The symbols move the units like this.
vi: DN->FC, JT->LB, CL->ZB, LP->BN, CD->MG, CM->CN, GG->NB, DJ->FB, LQ->QC, PZ->HB, DC->FG, LM->QT, CC->QM, HN->BM, TD->CL, MM->LM, SC->JT, GT->RM, LC->GT, RM->QP, HL->SM, SN->FS, SR->FM, NH->NT, RN->LJ, DZ->RQ, NB->HS, FG->PF, BP->SR, LZ->MM, ZG->NF, PF->JC, BM->JN, CG->JQ, HS->ZF, NF->MZ, CJ->JP, CH->HQ, RH->ZG, QT->CH, FM->HF, SM->BP, FB->HP, TM->TD, NG->DN, ZF->CC, GL->BZ, LT->SN, JN->LP, QQ->CZ, FC->JR, TJ->GN, GN->JM, RQ->QQ, MZ->CD, HQ->PZ, JR->GP, CN->HN, LB->MH, QC->JG, HB->RN, CZ->TM, ZP->DC, LJ->LQ, MG->SC, GP->CM, PJ->LZ, ZB->PJ, NT->QS, PQ->MJ, JC->GG, BN->GS, MJ->RH, JG->CG, QJ->ZP, BZ->PQ, QM->GL, JM->QJ, RF->HL, QS->NG, QP->NH, GS->DZ, FS->RF, HP->TJ, JP->DJ, HF->CJ, JQ->LC, MH->LT
na: DN->SC, JT->JR, CL->HP, LP->SM, CD->NG, CM->LT, GG->RN, DJ->TD, LQ->ZF, PZ->JC, DC->CH, LM->ZP, CC->JG, HN->FS, TD->FB, MM->QJ, SC->FC, GT->MJ, LC->PQ, RM->RH, HL->LP, SN->HN, SR->DZ, NH->NF, RN->NB, DZ->FM, NB->LJ, FG->HQ, BP->GS, LZ->JM, ZG->NH, PF->PZ, BM->RF, CG->GL, HS->LQ, NF->NT, CJ->CZ, CH->FG, RH->QP, QT->DC, FM->RQ, SM->BN, FB->CL, TM->DJ, NG->MG, ZF->QC, GL->JQ, LT->CN, JN->HL, QQ->CJ, FC->JT, TJ->PJ, GN->LZ, RQ->HF, MZ->QS, HQ->PF, JR->LB, CN->SN, LB->GP, QC->CC, HB->GG, CZ->JP, ZP->QT, LJ->HS, MG->DN, GP->MH, PJ->GN, ZB->TJ, NT->MZ, PQ->GT, JC->HB, BN->BP, MJ->RM, JG->QM, QJ->LM, BZ->LC, QM->CG, JM->MM, RF->JN, QS->CD, QP->ZG, GS->SR, FS->BM, HP->ZB, JP->TM, HF->QQ, JQ->BZ, MH->CM
ko: DN->LB, JT->CM, CL->GN, LP->SR, CD->FC, CM->FS, GG->LQ, DJ->ZB, LQ->QM, PZ->NB, DC->PZ, LM->FG, CC->JQ, HN->HL, TD->TJ, MM->DC, SC->GP, GT->ZG, LC->RH, RM->NF, HL->GS, SN->JN, SR->QQ, NH->CD, RN->ZF, DZ->CJ, NB->QC, FG->HB, BP->RQ, LZ->ZP, ZG->QS, PF->RN, BM->SM, CG->PQ, HS->JG, NF->NG, CJ->TD, CH->JC, RH->NT, QT->PF, FM->CZ, SM->DZ, FB->PJ, TM->HP, NG->JT, ZF->CG, GL->GT, LT->BM, JN->BP, QQ->DJ, FC->MH, TJ->MM, GN->LM, RQ->JP, MZ->DN, HQ->GG, JR->LT, CN->RF, LB->CN, QC->GL, HB->HS, CZ->FB, ZP->HQ, LJ->CC, MG->JR, GP->SN, PJ->QJ, ZB->JM, NT->MG, PQ->QP, JC->LJ, BN->FM, MJ->NH, JG->BZ, QJ->CH, BZ->RM, QM->LC, JM->QT, RF->BN, QS->SC, QP->MZ, GS->HF, FS->LP, HP->LZ, JP->CL, HF->TM, JQ->MJ, MH->HN
le: DN->MG, JT->FC, CL->FB, LP->HL, CD->QS, CM->MH, GG->HB, DJ->TM, LQ->HS, PZ->PF, DC->QT, LM->QJ, CC->QC, HN->SN, TD->DJ, MM->JM, SC->DN, GT->PQ, LC->BZ, RM->MJ, HL->JN, SN->CN, SR->GS, NH->ZG, RN->GG, DZ->SR, NB->RN, FG->CH, BP->BN, LZ->GN, ZG->QP, PF->HQ, BM->FS, CG->QM, HS->LJ, NF->NH, CJ->QQ, CH->DC, RH->RM, QT->ZP, FM->DZ, SM->LP, FB->TD, TM->JP, NG->CD, ZF->LQ, GL->CG, LT->CM, JN->RF, QQ->HF, FC->SC, TJ->ZB, GN->PJ, RQ->FM, MZ->NT, HQ->FG, JR->JT, CN->LT, LB->JR, QC->ZF, HB->JC, CZ->CJ, ZP->LM, LJ->NB, MG->NG, GP->LB, PJ->TJ, ZB->HP, NT->NF, PQ->LC, JC->PZ, BN->SM, MJ->GT, JG->CC, QJ->MM, BZ->JQ, QM->JG, JM->LZ, RF->BM, QS->MZ, QP->RH, GS->BP, FS->HN, HP->CL, JP->CZ, HF->RQ, JQ->GL, MH->GP

In the rows, zero is written as 47.

The rows follow the links: the fewer symbols apart two units are, the more alike their rows tend to be.

Each row is also shifted at random along 8 hidden directions that mean nothing.

Some units, each with a row of numbers:
RN [42, 40, 53, 33, 42, 45, 49, 41, 50, 34, 42, 41, 51, 53, 56, 39, 44, 39, 36, 47, 46, 50, 58, 53, 50, 38, 61, 41, 42, 49, 39, 58, 34, 44, 35, 27, 42, 50, 36, 51, 47, 30, 38, 53, 39]
ZB [35, 37, 37, 34, 29, 51, 40, 39, 42, 39, 45, 45, 47, 57, 57, 61, 51, 59, 41, 50, 47, 44, 69, 35, 55, 39, 39, 47, 37, 56, 51, 39, 48, 49, 61, 40, 55, 48, 52, 38, 45, 39, 45, 37, 46]
GT [63, 57, 63, 43, 47, 38, 56, 64, 51, 45, 61, 30, 47, 51, 46, 70, 44, 38, 49, 55, 45, 43, 46, 65, 45, 45, 49, 46, 59, 38, 51, 54, 45, 57, 62, 29, 40, 46, 59, 58, 38, 49, 38, 55, 61]
TM [18, 41, 35, 31, 45, 55, 48, 46, 52, 51, 51, 43, 41, 31, 49, 47, 46, 47, 46, 44, 51, 39, 55, 51, 55, 48, 40, 44, 58, 56, 43, 40, 37, 60, 54, 40, 44, 47, 46, 40, 46, 45, 57, 39, 47]
QC [20, 40, 50, 37, 43, 39, 61, 42, 46, 37, 63, 57, 53, 69, 43, 37, 43, 26, 45, 41, 54, 51, 38, 57, 57, 49, 67, 48, 43, 36, 49, 59, 61, 37, 23, 39, 36, 44, 33, 51, 65, 32, 34, 68, 49]
PF [58, 40, 49, 40, 56, 54, 47, 39, 56, 39, 40, 48, 53, 48, 52, 34, 43, 44, 40, 49, 45, 53, 50, 48, 52, 35, 53, 48, 42, 58, 35, 51, 38, 46, 32, 45, 44, 51, 42, 43, 56, 31, 45, 50, 39]
JR [55, 47, 48, 61, 51, 34, 42, 47, 37, 55, 47, 58, 39, 63, 42, 44, 44, 51, 59, 36, 56, 53, 21, 61, 43, 56, 46, 50, 47, 32, 57, 44, 63, 29, 31, 55, 51, 45, 51, 58, 59, 53, 45, 50, 51]
MZ [83, 60, 57, 73, 46, 59, 52, 55, 51, 49, 59, 45, 53, 43, 38, 50, 47, 41, 47, 42, 42, 56, 54, 32, 38, 62, 43, 45, 37, 47, 39, 50, 49, 55, 47, 51, 45, 58, 44, 41, 35, 58, 49, 42, 33]
NH [39, 59, 55, 50, 53, 49, 61, 57, 52, 50, 67, 49, 47, 26, 38, 56, 46, 29, 50, 44, 46, 44, 50, 47, 41, 62, 56, 45, 59, 39, 36, 57, 48, 55, 37, 33, 35, 48, 30, 49, 35, 53, 47, 49, 48]
PQ [60, 59, 60, 48, 46, 38, 49, 51, 45, 42, 42, 50, 52, 31, 48, 41, 50, 40, 47, 62, 33, 46, 67, 31, 34, 43, 58, 55, 45, 45, 35, 58, 30, 40, 60, 38, 45, 43, 38, 52, 30, 51, 42, 46, 36]
JQ [65, 56, 60, 47, 47, 43, 56, 61, 55, 45, 51, 25, 55, 58, 43, 49, 43, 37, 45, 55, 40, 51, 44, 58, 47, 42, 51, 43, 45, 42, 49, 56, 36, 53, 63, 42, 38, 51, 60, 56, 42, 48, 38, 60, 44]
QM [60, 47, 52, 53, 60, 55, 54, 49, 56, 43, 50, 44, 57, 60, 41, 61, 43, 46, 48, 49, 45, 61, 47, 38, 51, 47, 58, 50, 37, 46, 43, 54, 50, 36, 28, 41, 38, 58, 41, 47, 54, 42, 41, 52, 38]
GS [37, 41, 33, 52, 63, 59, 43, 50, 55, 61, 44, 33, 41, 39, 40, 75, 44, 61, 52, 39, 56, 44, 28, 53, 52, 53, 36, 41, 62, 48, 54, 33, 53, 51, 36, 46, 42, 52, 52, 44, 50, 56, 59, 39, 59]
PZ [82, 44, 57, 41, 41, 41, 45, 43, 43, 33, 52, 51, 51, 76, 56, 50, 47, 48, 42, 55, 44, 46, 42, 57, 54, 27, 39, 53, 38, 52, 54, 45, 66, 56, 60, 59, 57, 40, 69, 44, 59, 29, 33, 56, 65]
BN [8, 51, 33, 44, 50, 46, 48, 48, 42, 58, 48, 52, 41, 31, 35, 33, 49, 43, 51, 44, 46, 34, 29, 46, 46, 54, 40, 44, 55, 44, 55, 42, 54, 52, 53, 69, 47, 36, 48, 45, 44, 59, 55, 49, 54]
QQ [43, 33, 38, 44, 33, 40, 30, 33, 37, 46, 25, 54, 38, 39, 62, 37, 51, 62, 46, 47, 52, 44, 63, 38, 43, 41, 42, 51, 47, 51, 45, 36, 32, 33, 51, 37, 57, 42, 42, 43, 48, 45, 55, 31, 41]
FS [40, 56, 45, 47, 40, 34, 38, 50, 34, 53, 38, 45, 35, 37, 46, 25, 48, 48, 48, 43, 43, 36, 33, 61, 34, 50, 38, 39, 51, 41, 53, 45, 43, 51, 62, 62, 56, 37, 56, 57, 33, 58, 48, 47, 51]
FC [47, 44, 52, 59, 33, 32, 48, 47, 35, 49, 57, 60, 40, 44, 47, 55, 50, 41, 54, 42, 59, 42, 50, 49, 40, 60, 51, 52, 58, 30, 51, 45, 56, 36, 42, 28, 46, 38, 37, 48, 49, 56, 47, 46, 56]
LC [62, 45, 60, 55, 34, 34, 52, 40, 38, 38, 54, 70, 51, 60, 50, 16, 46, 29, 48, 43, 51, 56, 54, 46, 43, 51, 61, 56, 36, 39, 39, 57, 48, 32, 35, 42, 46, 43, 34, 49, 60, 38, 38, 56, 35]
LP [37, 48, 38, 53, 45, 36, 33, 39, 31, 52, 32, 60, 37, 44, 46, 30, 51, 56, 49, 43, 45, 38, 27, 46, 37, 47, 38, 46, 44, 42, 57, 40, 59, 38, 48, 73, 61, 34, 50, 49, 45, 54, 48, 44, 56]
QS [28, 55, 49, 50, 59, 40, 53, 53, 43, 52, 59, 55, 43, 38, 37, 74, 47, 44, 56, 47, 47, 41, 35, 44, 41, 58, 56, 51, 59, 31, 49, 52, 65, 37, 30, 40, 42, 44, 34, 54, 40, 56, 43, 49, 60]
CG [74, 48, 59, 50, 42, 39, 44, 52, 49, 39, 33, 25, 55, 71, 52, 44, 43, 48, 41, 53, 41, 59, 49, 55, 44, 36, 55, 41, 32, 42, 51, 55, 30, 35, 54, 37, 45, 55, 57, 60, 44, 42, 34, 56, 35]
LB [50, 62, 44, 63, 57, 56, 58, 60, 50, 62, 69, 55, 47, 49, 26, 40, 44, 40, 60, 38, 46, 57, 30, 42, 48, 67, 38, 51, 41, 45, 50, 44, 60, 53, 50, 75, 42, 55, 56, 46, 51, 64, 54, 46, 35]
HF [53, 37, 39, 48, 41, 35, 27, 33, 32, 47, 27, 62, 38, 43, 57, 48, 53, 67, 50, 54, 48, 37, 48, 36, 42, 35, 36, 57, 49, 49, 54, 33, 53, 35, 57, 56, 64, 32, 53, 41, 51, 48, 51, 35, 60]
RM [34, 62, 56, 45, 55, 41, 60, 52, 47, 48, 60, 63, 49, 24, 38, 31, 47, 25, 51, 50, 39, 43, 48, 40, 39, 55, 61, 54, 53, 41, 34, 61, 45, 47, 41, 49, 38, 41, 29, 50, 39, 50, 44, 54, 42]
DZ [30, 23, 32, 50, 43, 50, 38, 35, 43, 51, 47, 57, 37, 50, 54, 78, 47, 66, 55, 35, 69, 49, 55, 42, 55, 56, 45, 52, 56, 43, 50, 30, 56, 28, 20, 18, 48, 51, 33, 39, 64, 45, 58, 30, 51]
NF [46, 70, 53, 51, 46, 64, 68, 74, 62, 54, 76, 20, 54, 41, 30, 59, 42, 30, 48, 42, 39, 55, 58, 47, 46, 67, 45, 35, 44, 47, 42, 55, 34, 72, 68, 41, 31, 66, 53, 50, 24, 63, 48, 48, 28]
RQ [51, 33, 40, 47, 28, 39, 33, 40, 36, 47, 39, 48, 39, 51, 58, 60, 51, 62, 49, 48, 57, 40, 59, 46, 48, 42, 34, 51, 52, 46, 56, 31, 47, 43, 63, 35, 58, 39, 56, 41, 51, 49, 52, 35, 58]

From each start, follow one symbol. Which unit do you reach?
Answer with the unit's name.
---
[43, 46, 49, 34, 57, 48, 54, 40, 49, 38, 59, 67, 52, 48, 47, 51, 48, 39, 46, 56, 42, 42, 46, 40, 55, 37, 52, 59, 48, 52, 41, 51, 67, 51, 39, 56, 46, 39, 43, 38, 57, 32, 39, 54, 60]
na: HB
---
[37, 44, 50, 32, 43, 40, 44, 41, 45, 33, 36, 42, 52, 55, 57, 57, 48, 50, 40, 56, 39, 50, 65, 39, 46, 34, 63, 46, 37, 46, 43, 57, 37, 32, 42, 28, 46, 50, 36, 54, 40, 34, 34, 50, 40]
vi: LQ
---
[17, 52, 41, 37, 54, 33, 41, 54, 40, 58, 38, 39, 33, 47, 45, 54, 43, 57, 59, 41, 49, 48, 34, 63, 41, 54, 51, 43, 53, 33, 54, 46, 37, 30, 43, 38, 47, 50, 49, 70, 40, 57, 48, 43, 42]
ko: FS
---
[23, 32, 31, 50, 29, 50, 47, 40, 39, 51, 60, 61, 42, 67, 45, 40, 46, 49, 53, 29, 65, 55, 48, 46, 58, 62, 41, 48, 39, 45, 56, 34, 58, 40, 39, 46, 48, 51, 46, 39, 68, 48, 54, 41, 37]
le: GS
---
[47, 52, 52, 34, 51, 56, 58, 52, 59, 39, 56, 35, 56, 43, 46, 49, 45, 35, 39, 54, 38, 45, 55, 47, 53, 39, 50, 43, 47, 56, 39, 56, 41, 65, 54, 44, 38, 50, 48, 43, 41, 38, 42, 54, 46]
le: HB
---
[59, 61, 57, 62, 62, 47, 50, 51, 48, 52, 47, 51, 47, 29, 36, 35, 46, 36, 47, 43, 40, 45, 29, 48, 34, 56, 52, 43, 52, 40, 38, 57, 51, 48, 30, 59, 43, 45, 35, 50, 37, 54, 46, 52, 48]
ko: MG
---
[49, 58, 58, 50, 38, 46, 55, 52, 47, 44, 51, 49, 50, 31, 46, 23, 47, 30, 45, 45, 41, 54, 70, 39, 36, 57, 60, 46, 41, 45, 29, 60, 24, 45, 47, 33, 39, 54, 28, 52, 32, 50, 46, 46, 19]
vi: ZG
---
[40, 45, 52, 42, 55, 50, 55, 43, 52, 37, 54, 55, 55, 35, 46, 69, 49, 39, 42, 58, 42, 40, 58, 30, 48, 42, 60, 54, 54, 46, 38, 55, 56, 44, 33, 33, 39, 42, 27, 39, 44, 39, 41, 51, 58]
vi: QC
---
[44, 54, 43, 51, 49, 42, 42, 51, 38, 56, 53, 57, 36, 48, 43, 56, 47, 56, 59, 41, 50, 47, 37, 49, 41, 57, 39, 51, 48, 41, 52, 40, 59, 42, 47, 55, 54, 46, 53, 53, 46, 57, 50, 39, 50]
vi: HN
---
[59, 38, 56, 49, 45, 43, 49, 39, 48, 34, 45, 50, 53, 54, 53, 50, 46, 39, 39, 48, 49, 48, 50, 47, 48, 41, 60, 47, 45, 42, 41, 56, 51, 39, 26, 31, 43, 45, 33, 45, 53, 33, 37, 55, 52]
na: QC
---
[81, 53, 59, 59, 42, 57, 51, 61, 54, 46, 64, 29, 48, 59, 48, 90, 44, 52, 49, 41, 51, 61, 66, 47, 45, 58, 46, 43, 43, 44, 43, 48, 44, 52, 45, 15, 41, 68, 49, 51, 35, 50, 44, 36, 37]
le: QP
---
[41, 29, 36, 49, 38, 54, 37, 30, 44, 48, 38, 63, 41, 37, 56, 27, 47, 54, 47, 35, 59, 52, 62, 38, 49, 52, 44, 51, 44, 56, 36, 36, 35, 38, 31, 38, 50, 51, 31, 36, 60, 42, 61, 30, 29]
na: CZ
---
[44, 58, 46, 62, 55, 49, 52, 52, 42, 53, 61, 62, 48, 51, 33, 67, 48, 49, 58, 45, 44, 52, 41, 28, 42, 61, 49, 55, 41, 37, 50, 47, 70, 36, 38, 58, 46, 50, 41, 47, 44, 59, 45, 44, 46]
na: MG
---
[51, 45, 41, 55, 46, 47, 30, 46, 44, 55, 21, 29, 38, 33, 50, 44, 49, 61, 42, 43, 46, 41, 40, 51, 36, 46, 37, 35, 51, 46, 51, 39, 32, 46, 52, 47, 53, 46, 50, 50, 33, 57, 55, 38, 48]
ko: DZ
---
[40, 39, 41, 36, 32, 39, 36, 34, 36, 40, 35, 52, 43, 58, 56, 15, 49, 48, 38, 44, 46, 40, 39, 58, 49, 35, 38, 42, 38, 52, 54, 43, 49, 52, 57, 65, 60, 36, 57, 45, 54, 36, 44, 51, 52]
le: FB
---
[22, 43, 40, 30, 50, 48, 51, 48, 51, 50, 54, 43, 39, 20, 46, 41, 47, 35, 43, 48, 51, 24, 35, 67, 54, 43, 37, 42, 75, 52, 46, 42, 48, 75, 56, 49, 43, 32, 50, 39, 47, 44, 55, 51, 73]
le: TM
---
[23, 46, 36, 49, 55, 51, 46, 50, 50, 60, 41, 38, 40, 27, 37, 34, 45, 44, 47, 40, 50, 37, 25, 57, 47, 53, 39, 37, 61, 46, 51, 41, 43, 57, 47, 59, 43, 41, 47, 45, 45, 58, 58, 48, 54]
ko: RQ
